Below is a small trained network, with its code and all its weights. Each question gives an input and a class and asks what happens when units are switched off, that is, made to give their printed mean instead of their output.

import numpy as np


def w(rows, s, z=0):
    codes = np.array(rows[::2]) - 128.0
    scale = np.full(codes.shape[1], s)
    scale[-1] = z or s
    return codes * scale


def f(y):
    return y / 2 * (1 + np.tanh(0.7978845608 * (y + 0.044715 * y**3)))


def log_softmax(a):
    a = a - a.max(-1, keepdims=True)
    return a - np.log(np.exp(a).sum(-1, keepdims=True))


def net(x, mask):
    res = np.array(x, float).reshape(1, 7) / 4 @ E
    y = f(res @ A[0][:, :-1].T + A[0][:, -1])
    res = res + np.where(mask, y, B[0][:, -1]) @ B[0][:, :-1]
    return log_softmax(res[-1] @ U[:, :-1].T + U[:, -1])


A, B = {}, {}
E = w([
[115,208,159],'x0',
[162,81,110],'x1',
[126,122,77],'x2',
[107,74,1],'x3',
[116,61,162],'x4',
[194,180,141],'x5',
[37,149,109],'x6',
],0.007)
A[0] = w([
[75,52,149,37],'N1',
[155,171,216,253],'N2',
[136,71,86,138],'N3',
[41,104,110,160],'N4',
[230,94,131,251],'N5',
[169,207,91,33],'N6',
[123,112,128,39],'N7',
[174,106,148,120],'N8',
[45,120,169,213],'N9',
[122,92,114,88],'N10',
[111,209,5,209],'N11',
],0.014,0.0036)
B[0] = w([
[65,158,61,175],'N1',
[224,110,138,255],'N2',
[97,76,157,198],'N3',
[176,103,65,205],'N4',
[218,92,190,231],'N5',
[67,112,77,162],'N6',
[74,135,127,117],'N7',
[133,120,146,153],'N8',
[170,164,54,201],'N9',
[99,98,117,147],'N10',
[251,15,63,241],'N11',
],0.02,0.0078)
U = w([
[148,58,121,196],'0',
[75,169,141,3],'1',
[121,136,79,150],'2',
[251,192,182,184],'3',
[77,166,129,8],'4',
[187,152,94,172],'5',
],0.013,0.0044)

Each question gives the input, the list of numbers given to net, and the class t.
The units are the neurons (one row each of A and B). Each row of codes is followed by its name. A weight is (code - 128) times the scale printed after its matrix; where a second scale follows, it is the last column's (A, B and U).
mask holds one flag per neuron, in row order. A switched-off neuron (its flag False) gives its mean, the last column of its row in B, instead of its output. The means were averaged over made-up inputs and are rounded, as every weight is.
A unit's drop is (log p(t) with every unit on - log p(t) with that unit switched off) / (log p(t) with every unit on - log p(t) with every unit switched off).
The circuit of an input: a set's keep is (log p(t) with only the set's units on - log p(t) with every unit switched off) / (log p(t) with every unit on - log p(t) with every unit switched off). Starting from all 11 units, units are removed one at a time, each time the one whose removal leaves the highest keep (on an exact tie, the one counted first), for as long as the keep stays at least 0.8.
circuit, biggest first: the units of the circuit, biggest drop first
top k neurons: the k neurons with the biggest drops, biggest first
drop of u: that unit's drop, to one decimal
input [-5,6,-7,1,-5,-2,-5], class 3: circuit, biggest first -> N5
input [4,-7,-6,-2,8,-8,-3], class 5: top 2 neurons -> N5, N1
input [-2,-4,0,-2,5,-7,-8], class 3: circuit, biggest first -> N11, N5
input [-8,5,-2,-3,6,1,6], class 2: top 3 neurons -> N1, N11, N2
input [-6,8,-8,0,2,0,-4], class 3: top 3 neurons -> N5, N11, N6
input [7,4,0,2,-7,8,0], class 0: top 3 neurons -> N6, N11, N9
input [3,6,5,-3,8,3,7], class 5: top 2 neurons -> N5, N9
input [-8,-6,-5,3,3,-8,-2], class 2: circuit, biggest first -> N1, N11
input [5,-7,6,-3,1,0,8], class 5: top 4 neurons -> N5, N9, N4, N11
input [2,6,5,6,-8,6,-7], class 0: top 2 neurons -> N6, N11
input [5,-8,-2,6,5,-6,-2], class 5: top 3 neurons -> N9, N4, N6
input [4,-4,8,4,8,-7,4], class 2: circuit, biggest first -> N1, N5
input [-5,4,2,-3,4,-3,-7], class 3: top 4 neurons -> N5, N11, N6, N4
input [1,-1,-5,1,-1,-5,5], class 5: circuit, biggest first -> N9
input [5,0,-4,3,-6,-7,8], class 5: top 3 neurons -> N9, N3, N4
input [0,0,-3,8,4,-8,3], class 2: top 2 neurons -> N1, N5
input [3,-4,5,2,-7,1,3], class 0: drop of N11 -> 1.1
input [6,3,4,2,-3,1,4], class 0: drop of N2 -> 0.1
input [-3,1,8,8,-7,8,0], class 0: drop of N9 -> 0.0
input [2,-2,6,0,5,-7,4], class 2: drop of N2 -> 0.2
